array([[  5.1,  21.3, -34.1, -11.5,  -0.5,  45.0, -12.0],
       [-17.7,  -9.7,  21.5,  15.0,   1.8, -16.7,  -2.0],
       [-23.5, -38.6,  44.9, -49.7, -13.8,   1.3,  10.8]]) yields -34.1

array([[-44.9, -40.4, -41.9, -31.2,  -7.8],
       [-54.4, -44.0, -40.1, -17.8, -12.9]]) yields -41.9

array([-14.0,  -6.9, -50.1,   4.9,  34.3]) yields -50.1

array([[  4.3, -39.9, -14.8,   2.7,  35.2],
       [  6.6,  49.5,  29.9,   9.0, -24.3]]) yields -14.8

array([[ -8.6,  38.5,  36.6, -49.2, -20.3, -42.7],
       [-43.4, -29.6,  47.2,  27.4,  25.2,  29.8],
       [ 49.1,  34.7, -38.7, -28.4, -28.9, -25.2]]) yields 36.6

array([[  3.3, -46.2,  -2.0,  -6.6,   4.5,   7.9,  -3.9],
       [-14.4, -15.3,  -4.6,  22.8, -24.2, -10.0, -24.7],
       [ -3.9,  46.0, -10.2,  -2.0,   5.4,  -4.6,   0.2]]) yields -2.0

array([[ 18.3, -32.0, -26.5,  48.7, -10.6,  32.0,  32.9],
       [-28.1,  28.4,  25.5, -35.2,  10.9, -14.4,  -1.8],
       [ -4.5, -16.6, -11.3,  19.4,  -0.3,  33.0,  42.6]]) yields -26.5

array([[  9.8,   0.6,  -7.8,  -6.4,  -1.4,   2.2],
       [-31.7,  -4.6, -17.0, -10.2, -33.6, -10.9],
       [ 11.0, -29.7,   2.9, -47.4, -10.9, -14.3]]) yields -7.8
---
array([ 32, -34,  -7,  14]) out 14
array([200, 223, 935, 734, 417, 105, 692]) out 692
array([790,  68, 806, 814, 592]) out 592
array([216, 860, 828, 849]) out 849
array([2678, 9086, 9309, 5509]) out 5509
array([ 430, -761, -340,  625]) out 625
array([3, 8, 3, 1]) out 1
---
[[ 12.3  14.2  12.8  10.7  12.6   7.8  13.5  12.1  13.9  17.0  16.8  18.1
   17.8  17.4 -36.1  13.4]
 [ 11.2  12.9  11.6   9.7  11.4   7.1  12.2  11.0  12.6  15.4  15.3  16.4
   16.1  15.8 -32.8  12.1]
 [  0.0   0.0   0.0   0.0   0.0   0.0   0.0   0.0   0.0   0.0   0.0   0.0
    0.0   0.0   0.0   0.0]
 [ 11.9  13.7  12.4  10.4  12.2   7.6  13.1  11.7  13.5  16.5  16.3  17.5
   17.2  16.9 -35.0  13.0]
 [ 12.7  14.6  13.2  11.0  12.9   8.1  13.8  12.5  14.3  17.5  17.3  18.6
   18.3  17.9 -37.1  13.8]
 [ 12.0  13.8  12.5  10.4  12.2   7.6  13.1  11.8  13.6  16.6  16.4  17.6
   17.3  17.0 -35.2  13.1]
 [ 11.5  13.2  11.9  10.0  11.7   7.3  12.5  11.3  13.0  15.8  15.7  16.8
   16.5  16.2 -33.6  12.5]
 [ 12.0  13.8  12.4  10.4  12.2   7.6  13.1  11.8  13.5  16.5  16.4  17.6
   17.3  16.9 -35.1  13.0]
 [-18.9 -21.8 -19.7 -16.5 -19.3 -12.0 -20.8 -18.6 -21.4 -26.2 -25.9 -27.8
  -27.3 -26.8  55.5 -20.6]
 [ 12.0  13.8  12.4  10.4  12.2   7.6  13.1  11.8  13.5  16.5  16.4  17.6
   17.3  16.9 -35.1  13.0]
 [ 12.0  13.8  12.5  10.4  12.2   7.6  13.1  11.8  13.6  16.6  16.4  17.6
   17.3  17.0 -35.2  13.0]
 [ 12.0  13.8  12.4  10.4  12.2   7.6  13.0  11.8  13.5  16.5  16.3  17.5
   17.2  16.9 -35.0  13.0]] yields 13.4

[[-14.5 -13.8   7.2  -3.6  -7.4 -23.8  15.7]
 [ -3.5  -9.8   2.6 -22.9   8.0   7.2  -3.5]
 [ 56.2 -19.4  15.0  16.7   5.7   5.6  12.5]
 [ -8.0  27.5  -0.3  -8.2   8.9 -15.4 -16.9]
 [-10.1   8.5  13.3  14.7 -29.2  -6.4 -23.9]] yields 15.7

[[-28.2 -26.2   0.0 -27.2 -29.2 -27.8 -26.5 -27.1  40.0 -28.1 -27.6 -27.9]
 [-27.8 -24.9   0.1 -27.0 -28.3 -26.8 -25.7 -27.3  46.6 -26.4 -26.9 -26.3]
 [ 27.9  25.3   0.0  27.1  28.6  27.4  26.0  27.2 -37.4  27.2  27.1  27.0]
 [ 27.8  25.3   0.0  27.1  28.8  27.2  25.9  27.2 -41.7  27.1  27.2  27.1]
 [-27.4 -24.6   0.1 -26.4 -28.0 -26.6 -25.3 -26.6  42.5 -26.4 -26.5 -26.3]
 [ 28.6  26.1   0.0  27.7  29.4  27.9  26.7  27.8 -43.0  27.8  28.0  27.9]
 [ 26.9  24.0   0.0  26.2  27.5  26.0  24.7  26.3 -45.2  25.6  26.1  25.6]
 [ 27.4  25.2   0.0  26.5  28.5  27.1  25.8  26.5 -43.5  27.2  26.9  27.3]
 [-28.4 -25.7  -0.1 -27.5 -29.0 -27.6 -26.3 -27.6  44.6 -27.5 -27.6
  -27.5]] yields -27.9

[[ 35.1   8.1  22.3 -19.8 -32.3  12.8  30.2  28.7  15.2  -0.2 -13.7  27.0
  -27.8]
 [-29.1 -17.0  -4.8  -1.8  34.8 -51.1  -0.9 -27.3  15.2  16.2  25.1  12.9
   -6.6]
 [  0.7  16.8 -37.1  31.0 -26.4 -16.2  -3.8  19.3   5.0 -17.2 -35.3 -20.3
   22.4]
 [ 37.3 -29.7 -16.7  18.1  35.1 -19.5   4.1  14.4  20.8  -8.4  19.7  49.7
    4.1]
 [ 51.6  10.1 -11.8  26.3 -26.5  10.6 -10.3  36.8  -4.2 -45.3 -16.6   4.9
   52.3]] yields -27.8

[[ 19.4  46.1   0.1 -12.2   5.7  -3.7  -6.7   2.0  45.5  -3.2 -16.3  -0.6
   -4.5 -24.4]
 [-10.5  -8.3   0.1  16.7   3.0 -11.9  35.2   4.2 -18.2  -3.2 -22.2   6.3
    7.7  -5.9]
 [ -0.4  -0.9   0.1  -8.6  -3.2   7.1 -28.5   2.0   5.9  -3.2  22.6  -6.3
   -9.8   0.6]
 [ -0.4   5.6   0.1  -3.6  -1.2  -7.5   9.0   2.0   7.1  -3.2 -18.3  13.7
    9.1 -12.0]
 [ -1.6  -0.9   0.1  -1.3   3.0  -7.5   7.5   2.0   5.9  -3.2 -16.5   3.5
    1.3  -8.4]
 [ -7.9  -1.0  28.5  -1.3   3.0 -13.1   1.8  26.8   5.9 -26.2 -16.5  -2.0
  -12.9 -23.0]
 [-14.1 -10.4  17.1  12.7   9.8  -7.5   1.8   6.7  -4.4 -11.3 -16.5  -4.1
   -5.7   2.8]
 [ 12.0   7.6  -1.5 -12.0  -2.7  14.6 -26.2  -9.2   9.2   5.8  21.6  -5.2
   -4.5   1.0]] yields -24.4
---
36.2  42.9  40.9  46.6  -3.3   7.7 value 42.9
 39.3  -58.3  -20.6   26.2   21.5  -31.7  -25.8 value -58.3
 35.6  -56.0   28.3  -10.0 value -56.0
-11.7  -52.9  -41.8    9.0  -14.5 value -52.9
 47.0  -13.5  -29.0   -9.3  -23.2 value -13.5
-22.2   28.6  -41.6   54.2   24.2   -2.0   -0.5 value 28.6
 19.4   -1.6   23.6   11.4  -13.5  -56.8 value -1.6
-31.4  -47.4  -50.4  -28.9    3.9 value -47.4
---
 858    65   492   539  -659 -> 858
72  17  85  65 -> 72
 -5    0   -8   -6  -25   30 -> -5
198  167   62   40  150 -> 198
-16  -32   -9   31   46 -> -16
-336  -650   645   260  -173  -581  -744 -> -336
5526  2575  9071  3599 -> 5526
